Below are the code and all the weights of a small trained network. Each question names an input and a class and asks about switching units off, where a switched-off unit gives its printed mean instead of its output.

import numpy as np


def w(rows, s, z=0):
    codes = np.array(rows[::2]) - 128.0
    scale = np.full(codes.shape[1], s)
    scale[-1] = z or s
    return codes * scale


def norm(h):
    return h / np.sqrt((h * h).mean(-1, keepdims=True) + 1e-5)


def f(y):
    return np.maximum(y, 0)


def log_softmax(a):
    a = a - a.max(-1, keepdims=True)
    return a - np.log(np.exp(a).sum(-1, keepdims=True))


def net(x, mask):
    res = np.array(x, float).reshape(1, 4) / 4 @ E
    u = 0
    for l in range(4):
        y = f(norm(res) @ A[l][:, :-1].T + A[l][:, -1])
        res = res + np.where(mask[u : u + 5], y, B[l][:, -1]) @ B[l][:, :-1]
        u += 5
    return log_softmax(norm(res)[-1] @ U[:, :-1].T + U[:, -1])


A, B = {}, {}
E = w([
[145,199,165,132,175,168,121],'x0',
[72,150,121,121,108,102,3],'x1',
[148,67,114,60,169,177,74],'x2',
[126,127,126,129,128,132,130],'x3',
],0.0027)
A[0] = w([
[116,4,93,139,76,43,133,48],'0.n0',
[114,118,190,66,175,185,102,66],'0.n1',
[134,108,166,224,113,58,141,48],'0.n2',
[133,233,215,98,168,146,112,42],'0.n3',
[121,221,178,85,195,202,130,5],'0.n4',
],0.0033,0.003)
B[0] = w([
[174,80,110,238,120,154,104,249],'0.n0',
[135,139,59,125,139,132,149,193],'0.n1',
[105,150,72,104,113,186,154,188],'0.n2',
[124,126,40,210,158,131,129,214],'0.n3',
[161,84,105,253,200,92,89,200],'0.n4',
],0.0048,0.0017)
A[1] = w([
[76,252,231,150,224,140,73,115],'1.n0',
[27,170,194,113,101,127,38,7],'1.n1',
[194,172,199,140,211,184,183,149],'1.n2',
[96,249,203,186,71,10,186,28],'1.n3',
[4,225,66,146,155,99,10,159],'1.n4',
],0.003,0.002)
B[1] = w([
[173,2,57,200,90,144,145,187],'1.n0',
[199,129,185,83,49,53,100,153],'1.n1',
[147,53,152,133,121,98,128,211],'1.n2',
[44,213,41,78,178,223,136,194],'1.n3',
[202,111,204,74,49,64,122,251],'1.n4',
],0.004,0.0032)
A[2] = w([
[116,202,75,130,79,91,124,254],'2.n0',
[164,117,190,122,152,118,253,19],'2.n1',
[109,83,115,13,192,142,44,94],'2.n2',
[129,119,198,89,126,127,226,12],'2.n3',
[157,57,149,82,207,131,160,123],'2.n4',
],0.0042,0.0015)
B[2] = w([
[84,111,175,98,210,161,158,251],'2.n0',
[130,128,199,96,64,76,5,232],'2.n1',
[106,216,115,136,134,159,233,209],'2.n2',
[155,162,196,62,56,82,3,176],'2.n3',
[70,203,141,90,110,108,104,243],'2.n4',
],0.0051,0.0024)
A[3] = w([
[110,172,30,57,167,197,141,41],'3.n0',
[45,216,89,90,139,217,214,149],'3.n1',
[103,19,40,206,106,101,146,3],'3.n2',
[52,113,58,159,95,100,105,142],'3.n3',
[174,135,134,254,213,182,77,94],'3.n4',
],0.0054,0.0027)
B[3] = w([
[43,173,164,157,122,140,163,187],'3.n0',
[20,191,87,57,207,241,112,254],'3.n1',
[239,56,52,254,191,70,182,214],'3.n2',
[180,126,130,149,179,155,187,187],'3.n3',
[217,22,35,217,123,66,221,234],'3.n4',
],0.0064,0.0039)
U = w([
[245,6,29,227,182,60,230,255],'0',
[179,123,243,2,8,22,22,171],'1',
[20,201,67,47,210,224,202,27],'2',
],0.0084,0.00074)

Each question gives the input, the list of numbers given to net, and the class t.
The units are the neurons (one row each of A and B). Each row of codes is followed by its name. A weight is (code - 128) times the scale printed after its matrix; where a second scale follows, it is the last column's (A, B and U).
mask holds one flag per neuron, layer by layer. A switched-off neuron (its flag False) gives its mean, the last column of its row in B, instead of its output. The means were averaged over made-up inputs and are rounded, as every weight is.
A unit's drop is (log p(t) with every unit on - log p(t) with that unit switched off) / (log p(t) with every unit on - log p(t) with every unit switched off).
The circuit of an input: a set's keep is (log p(t) with only the set's units on - log p(t) with every unit switched off) / (log p(t) with every unit on - log p(t) with every unit switched off). Starting from the 12 units with the biggest drops (on a tie, the unit counted first), units are removed one at a time, each time the one whose removal leaves the highest keep (on an exact tie, the one counted first), for as long as the keep stays at least 0.8.
units of the circuit, in order: the units of the circuit, biggest drop first
top k neurons: the k neurons with the biggest drops, biggest first
k most important neurons of layer l: the k neurons of layer l with the biggest drops, biggest first
drop of u: that unit's drop, to one decimal
input [8,3,7,4], class 0: units of the circuit, in order -> [0.n4 3.n4]
input [7,8,-8,-1], class 1: units of the circuit, in order -> [1.n4]
input [1,-4,-6,5], class 2: top 2 neurons -> [1.n3 1.n4]
input [7,7,-3,6], class 0: top 4 neurons -> [1.n0 0.n3 2.n1 0.n4]
input [2,8,8,-7], class 1: top 3 neurons -> [1.n4 1.n1 1.n3]
input [8,8,-7,-4], class 0: top 3 neurons -> [0.n3 1.n0 2.n1]
input [4,7,-5,4], class 1: top 2 neurons -> [1.n4 3.n4]
input [-6,-7,4,8], class 1: 2 most important neurons of layer 3 -> [3.n4 3.n2]
input [-6,1,-7,6], class 2: top 3 neurons -> [3.n1 2.n0 1.n3]
input [-6,8,7,-3], class 1: 2 most important neurons of layer 1 -> [1.n4 1.n3]
input [2,-2,3,-8], class 2: 2 most important neurons of layer 1 -> [1.n4 1.n0]
input [2,-2,-6,-8], class 2: drop of 1.n3 -> 1.0
input [-3,-4,1,-7], class 1: drop of 0.n3 -> 0.7
input [0,3,8,-6], class 2: units of the circuit, in order -> [2.n2]
input [-4,-5,-6,-8], class 2: drop of 1.n3 -> 1.5
